Below are the code and all the weights of a small trained network. Each question names an input and a class and asks about switching units off, where a switched-off unit gives its printed mean instead of its output.

import numpy as np


def w(rows, s, z=0):
    codes = np.array(rows[::2]) - 128.0
    scale = np.full(codes.shape[1], s)
    scale[-1] = z or s
    return codes * scale


def f(y):
    return np.maximum(y, 0)


def log_softmax(a):
    a = a - a.max(-1, keepdims=True)
    return a - np.log(np.exp(a).sum(-1, keepdims=True))


def net(x, mask):
    res = np.array(x, float).reshape(1, 6) / 4 @ E
    y = f(res @ A[0][:, :-1].T + A[0][:, -1])
    res = res + np.where(mask, y, B[0][:, -1]) @ B[0][:, :-1]
    return log_softmax(res[-1] @ U[:, :-1].T + U[:, -1])


A, B = {}, {}
E = w([
[242,209,190],'x0',
[196,129,6],'x1',
[127,129,130],'x2',
[130,128,129],'x3',
[37,254,84],'x4',
[132,127,126],'x5',
],0.0045)
A[0] = w([
[150,127,102,254],'N0',
[140,126,114,208],'N1',
[105,90,93,106],'N2',
[99,213,117,50],'N3',
[170,43,161,9],'N4',
[183,77,118,99],'N5',
[69,80,93,60],'N6',
[127,128,128,95],'N7',
[193,132,3,73],'N8',
[129,125,119,86],'N9',
[88,207,79,69],'N10',
[217,208,178,29],'N11',
[58,67,87,57],'N12',
[159,128,82,82],'N13',
[141,130,103,97],'N14',
[86,169,111,54],'N15',
[87,130,212,110],'N16',
],0.015,0.0078)
B[0] = w([
[62,131,18,254],'N0',
[91,131,71,208],'N1',
[169,156,118,157],'N2',
[176,53,127,160],'N3',
[163,7,136,154],'N4',
[171,63,145,170],'N5',
[196,182,135,162],'N6',
[109,121,120,128],'N7',
[86,150,254,188],'N8',
[96,117,106,128],'N9',
[166,38,154,174],'N10',
[238,207,125,183],'N11',
[205,189,124,173],'N12',
[125,140,180,143],'N13',
[124,133,148,134],'N14',
[140,66,113,145],'N15',
[60,143,181,176],'N16',
],0.036,0.0078)
U = w([
[135,150,133,254],'0',
[177,69,156,43],'1',
[203,217,149,56],'2',
[83,174,254,98],'3',
[118,150,114,158],'4',
[118,155,118,132],'5',
],0.0072,0.0086)

Each question gives the input, the list of numbers given to net, and the class t.
The units are the neurons (one row each of A and B). Each row of codes is followed by its name. A weight is (code - 128) times the scale printed after its matrix; where a second scale follows, it is the last column's (A, B and U).
mask holds one flag per neuron, in row order. A switched-off neuron (its flag False) gives its mean, the last column of its row in B, instead of its output. The means were averaged over made-up inputs and are rounded, as every weight is.
A unit's drop is (log p(t) with every unit on - log p(t) with that unit switched off) / (log p(t) with every unit on - log p(t) with every unit switched off).
The circuit of an input: a set's keep is (log p(t) with only the set's units on - log p(t) with every unit switched off) / (log p(t) with every unit on - log p(t) with every unit switched off). Starting from the 12 units with the biggest drops (on a tie, the unit counted first), units are removed one at a time, each time the one whose removal leaves the highest keep (on an exact tie, the one counted first), for as long as the keep stays at least 0.8.
circuit, biggest first: the units of the circuit, biggest drop first
most important unit: the unit with the biggest drop
k most important neurons: the k neurons with the biggest drops, biggest first
drop of u: that unit's drop, to one decimal
input [-6,6,3,6,-1,-1], class 2: circuit, biggest first => N12; N6
input [-8,-2,-7,-3,-8,-2], class 1: circuit, biggest first => N4
input [0,-6,-3,1,7,1], class 1: circuit, biggest first => N3; N10
input [3,-5,0,1,4,2], class 3: 2 most important neurons => N16; N0
input [-6,5,2,6,3,2], class 2: 3 most important neurons => N12; N6; N2
input [0,-5,2,0,8,4], class 1: 2 most important neurons => N10; N3
input [5,3,6,4,-7,-4], class 1: 2 most important neurons => N5; N4
input [3,0,5,2,6,-3], class 1: circuit, biggest first => N10; N3
input [0,8,-6,-1,8,1], class 1: 2 most important neurons => N10; N3
input [2,1,5,-2,-7,4], class 1: 2 most important neurons => N4; N5
input [-5,-6,-5,2,3,1], class 3: 4 most important neurons => N16; N0; N11; N1
input [-6,5,3,-8,-8,-2], class 1: 2 most important neurons => N4; N5
input [8,7,5,-4,4,4], class 2: 2 most important neurons => N11; N16
input [-8,5,3,-4,1,-5], class 2: most important unit => N12
input [-5,1,-4,4,-2,1], class 2: 3 most important neurons => N12; N6; N2
input [-4,-8,6,-7,6,0], class 3: drop of N0 => 0.6
input [-7,-1,-4,-3,-4,-1], class 2: drop of N2 => 0.1
input [0,-8,4,-2,-5,-6], class 3: drop of N16 => 0.8
input [0,7,5,4,5,0], class 3: drop of N8 => 1.3
input [8,0,4,2,1,-3], class 2: circuit, biggest first => N11
